Below are the code and all the weights of a small trained network. Each question names an input and a target symbol and asks about switching units off, where a switched-off unit gives its printed mean instead of its output.

import numpy as np


def w(rows, s, z=0):
    codes = np.array(rows[::2]) - 128.0
    scale = np.full(codes.shape[1], s)
    scale[-1] = z or s
    return codes * scale


def f(y):
    return y / 2 * (1 + np.tanh(0.7978845608 * (y + 0.044715 * y**3)))


def softmax(a):
    e = np.exp(a - a.max(-1, keepdims=True))
    return e / e.sum(-1, keepdims=True)


def log_softmax(a):
    a = a - a.max(-1, keepdims=True)
    return a - np.log(np.exp(a).sum(-1, keepdims=True))


def net(x, mask):
    ids = ['γεηπτψω'.index(c) for c in x.split()]
    T = len(ids)
    res = E[ids] + P[:T]
    u = 0
    for l in range(2):
        q, k, v = (res @ M[l].T for M in (Q, K, V))
        z = softmax(np.where(np.tri(T) > 0, q @ k.T / 2**0.5, -1e9)) @ v
        res = res + np.where(mask[u], z, O[l][:, -1]) @ O[l][:, :-1]
        u += 1
        y = f(res @ A[l][:, :-1].T + A[l][:, -1])
        res = res + np.where(mask[u : u + 16], y, B[l][:, -1]) @ B[l][:, :-1]
        u += 16
    return log_softmax(res[-1] @ U[:, :-1].T + U[:, -1])


Q, K, V, O, A, B = {}, {}, {}, {}, {}, {}
E = w([
[193,160,133,174,52,149,128],'γ',
[127,39,101,142,116,4,71],'ε',
[106,80,75,88,54,191,104],'η',
[212,77,158,94,216,130,103],'π',
[114,114,180,204,126,167,175],'τ',
[146,163,78,187,140,111,209],'ψ',
[136,107,153,134,52,97,211],'ω',
],0.013)
P = w([
[130,92,155,254,140,121,155],'0',
[133,76,147,240,125,131,150],'1',
[144,82,127,219,104,134,158],'2',
[147,104,108,186,92,127,161],'3',
[151,103,99,162,83,128,159],'4',
[152,115,99,139,83,122,162],'5',
[145,114,99,122,82,129,152],'6',
[146,121,94,99,67,126,164],'7',
[141,120,95,74,78,125,145],'8',
[137,134,90,70,75,111,153],'9',
],0.0057)
Q[0] = w([
[131,49,54,205,2,130,196],'0.h0',
[105,152,122,29,190,188,83],'0.h0',
],0.0088)
K[0] = w([
[125,74,92,9,124,156,45],'0.h0',
[90,182,125,243,99,104,189],'0.h0',
],0.014)
V[0] = w([
[107,108,148,153,149,32,73],'0.h0',
[254,117,200,134,203,129,174],'0.h0',
],0.0068)
O[0] = w([
[189,161,235,193,207,65,201,252],'0.h0',
[208,92,141,2,192,204,156,53],'0.h0',
],0.0059,0.0003)
A[0] = w([
[217,102,171,90,152,172,204,238],'0.n0',
[130,95,103,135,146,119,68,179],'0.n1',
[174,214,73,180,209,153,192,166],'0.n2',
[101,59,203,217,251,117,139,217],'0.n3',
[27,88,212,209,172,90,236,136],'0.n4',
[74,182,134,181,130,127,133,99],'0.n5',
[171,198,173,189,83,97,130,101],'0.n6',
[112,120,128,82,106,207,192,253],'0.n7',
[152,120,62,75,74,132,42,135],'0.n8',
[69,109,118,119,110,168,104,134],'0.n9',
[45,113,100,227,66,106,121,157],'0.n10',
[43,87,209,215,131,238,130,192],'0.n11',
[169,75,123,125,156,30,55,181],'0.n12',
[172,177,197,251,195,253,101,183],'0.n13',
[117,107,94,133,124,182,115,114],'0.n14',
[158,161,127,139,128,144,144,105],'0.n15',
],0.0061,0.0029)
B[0] = w([
[187,130,143,92,83,181,171,254],'0.n0',
[109,98,57,134,107,98,106,144],'0.n1',
[184,197,54,86,85,110,162,173],'0.n2',
[160,124,129,146,253,159,135,214],'0.n3',
[85,158,160,158,191,151,181,223],'0.n4',
[152,161,133,154,138,127,128,132],'0.n5',
[181,159,184,194,63,97,108,171],'0.n6',
[120,182,107,28,102,208,165,208],'0.n7',
[66,121,100,111,153,114,147,160],'0.n8',
[106,179,88,138,161,154,137,135],'0.n9',
[80,181,140,195,110,174,140,254],'0.n10',
[124,168,151,160,163,216,93,184],'0.n11',
[116,39,85,140,190,53,28,177],'0.n12',
[236,171,83,129,126,206,65,185],'0.n13',
[99,153,118,140,144,141,157,133],'0.n14',
[171,132,122,102,100,114,126,130],'0.n15',
],0.0055,0.0048)
Q[1] = w([
[225,45,179,119,253,23,75],'1.h0',
[214,144,133,80,89,222,191],'1.h0',
],0.0047)
K[1] = w([
[161,168,143,1,79,245,201],'1.h0',
[95,95,89,44,119,70,128],'1.h0',
],0.0067)
V[1] = w([
[106,58,253,153,89,113,39],'1.h0',
[176,212,212,149,60,167,202],'1.h0',
],0.0047)
O[1] = w([
[113,28,213,49,124,102,4,128],'1.h0',
[179,248,244,50,34,162,205,244],'1.h0',
],0.0043,0.0011)
A[1] = w([
[169,88,94,93,173,121,68,164],'1.n0',
[76,100,87,209,148,105,90,173],'1.n1',
[160,165,135,109,92,168,111,77],'1.n2',
[142,156,115,178,187,181,122,91],'1.n3',
[124,162,95,79,58,64,147,27],'1.n4',
[82,95,112,170,95,111,83,164],'1.n5',
[117,133,113,139,71,61,149,148],'1.n6',
[148,165,154,175,147,92,179,136],'1.n7',
[138,177,178,128,126,157,170,149],'1.n8',
[71,119,142,119,136,125,136,97],'1.n9',
[174,175,127,116,61,144,102,109],'1.n10',
[70,114,120,71,115,144,145,99],'1.n11',
[146,101,130,92,85,55,137,227],'1.n12',
[118,95,255,145,164,152,139,253],'1.n13',
[110,133,80,95,99,142,108,59],'1.n14',
[148,103,126,100,119,101,112,185],'1.n15',
],0.0084,0.002)
B[1] = w([
[159,69,73,78,62,183,213,178],'1.n0',
[67,183,123,204,125,108,169,226],'1.n1',
[179,148,166,175,142,73,36,192],'1.n2',
[137,215,46,114,158,165,79,202],'1.n3',
[112,177,150,56,190,171,46,160],'1.n4',
[3,140,127,194,83,119,162,204],'1.n5',
[45,128,130,92,124,212,111,181],'1.n6',
[187,146,151,22,156,48,189,225],'1.n7',
[57,200,210,27,94,92,106,253],'1.n8',
[137,102,160,162,109,90,112,128],'1.n9',
[202,116,168,155,122,36,51,203],'1.n10',
[221,147,148,141,145,26,69,148],'1.n11',
[133,150,81,109,191,253,75,170],'1.n12',
[100,5,217,65,181,175,91,219],'1.n13',
[137,100,192,106,167,76,129,149],'1.n14',
[121,103,92,109,130,189,117,143],'1.n15',
],0.0047,0.0062)
U = w([
[215,145,177,165,63,62,3,118],'γ',
[146,84,165,185,221,45,125,25],'ε',
[73,142,75,214,96,180,133,185],'η',
[188,32,56,90,131,207,124,251],'π',
[88,220,173,76,205,192,30,56],'τ',
[154,244,57,111,142,70,200,11],'ψ',
[96,96,245,70,55,100,188,159],'ω',
],0.0043,0.0019)

Each question gives the input, a string of symbols that net reads in full, and the target symbol t.
The units are the heads (2 rows each of Q, K, V and O) and the neurons (one row each of A and B). Each row of codes is followed by its name. A weight is (code - 128) times the scale printed after its matrix; where a second scale follows, it is the last column's (O, A, B and U).
mask holds one flag per unit, layer by layer, with each layer's heads first. A switched-off unit (its flag False) gives its mean, the last column of its rows in O or B, instead of its output. The means were averaged over made-up inputs and are rounded, as every weight is.
A unit's drop is (log p(t) with every unit on - log p(t) with that unit switched off) / (log p(t) with every unit on - log p(t) with every unit switched off).
unit that matters most: the unit with the biggest drop
top k neurons: the k neurons with the biggest drops, biggest first
top k neurons in layer l: the k neurons of layer l with the biggest drops, biggest first
drop when u is switched off: that unit's drop, to one decimal
input γ ε ψ, target ψ: top 2 neurons in layer 1 : [1.n7 1.n3]
input π τ ε τ, target π: top neuron in layer 1 : [1.n0]
input π ψ γ ε ω, target π: top 2 neurons in layer 0 : [0.n12 0.n10]
input η π τ, target τ: top 2 neurons : [0.n11 1.n3]
input τ ε π γ, target π: top 2 neurons : [0.n12 1.n0]
input η τ ε γ, target η: top 2 neurons in layer 0 : [0.n12 0.n0]
input τ ε ω τ ψ, target ψ: top 3 neurons : [0.n2 0.n3 1.n7]
input η η ω τ η ε η, target η: top 2 neurons in layer 1 : [1.n5 1.n1]
input η τ ω ε ψ, target η: top 2 neurons in layer 0 : [0.n12 0.n0]
input η τ τ ε π ε, target π: top 2 neurons in layer 1 : [1.n0 1.n12]
input ω ω ε π π ω ω ω ω, target π: top 2 neurons : [0.n12 0.n7]
input τ ω ω γ, target γ: top 2 neurons : [1.n10 1.n2]
input ω τ η γ, target γ: top 2 neurons : [1.n10 0.n6]
input ω ψ ε τ π γ τ ψ, target π: unit that matters most : 1.h0
input ω ε π ε ψ η ω ψ, target η: top 3 neurons in layer 0 : [0.n12 0.n0 0.n3]
input γ π π γ ε ψ γ, target π: top 2 neurons in layer 0 : [0.n12 0.n10]
input γ ω η τ ε, target η: drop when 1.n1 is switched off : 0.1
input γ ω π ψ η, target η: drop when 0.n10 is switched off : 0.1
input ε η η ω τ, target η: drop when 1.h0 is switched off : 0.6
input ψ ψ γ ω η ψ ω ε, target η: drop when 0.h0 is switched off : 0.4
input τ γ ε τ, target τ: top neuron : [1.n3]
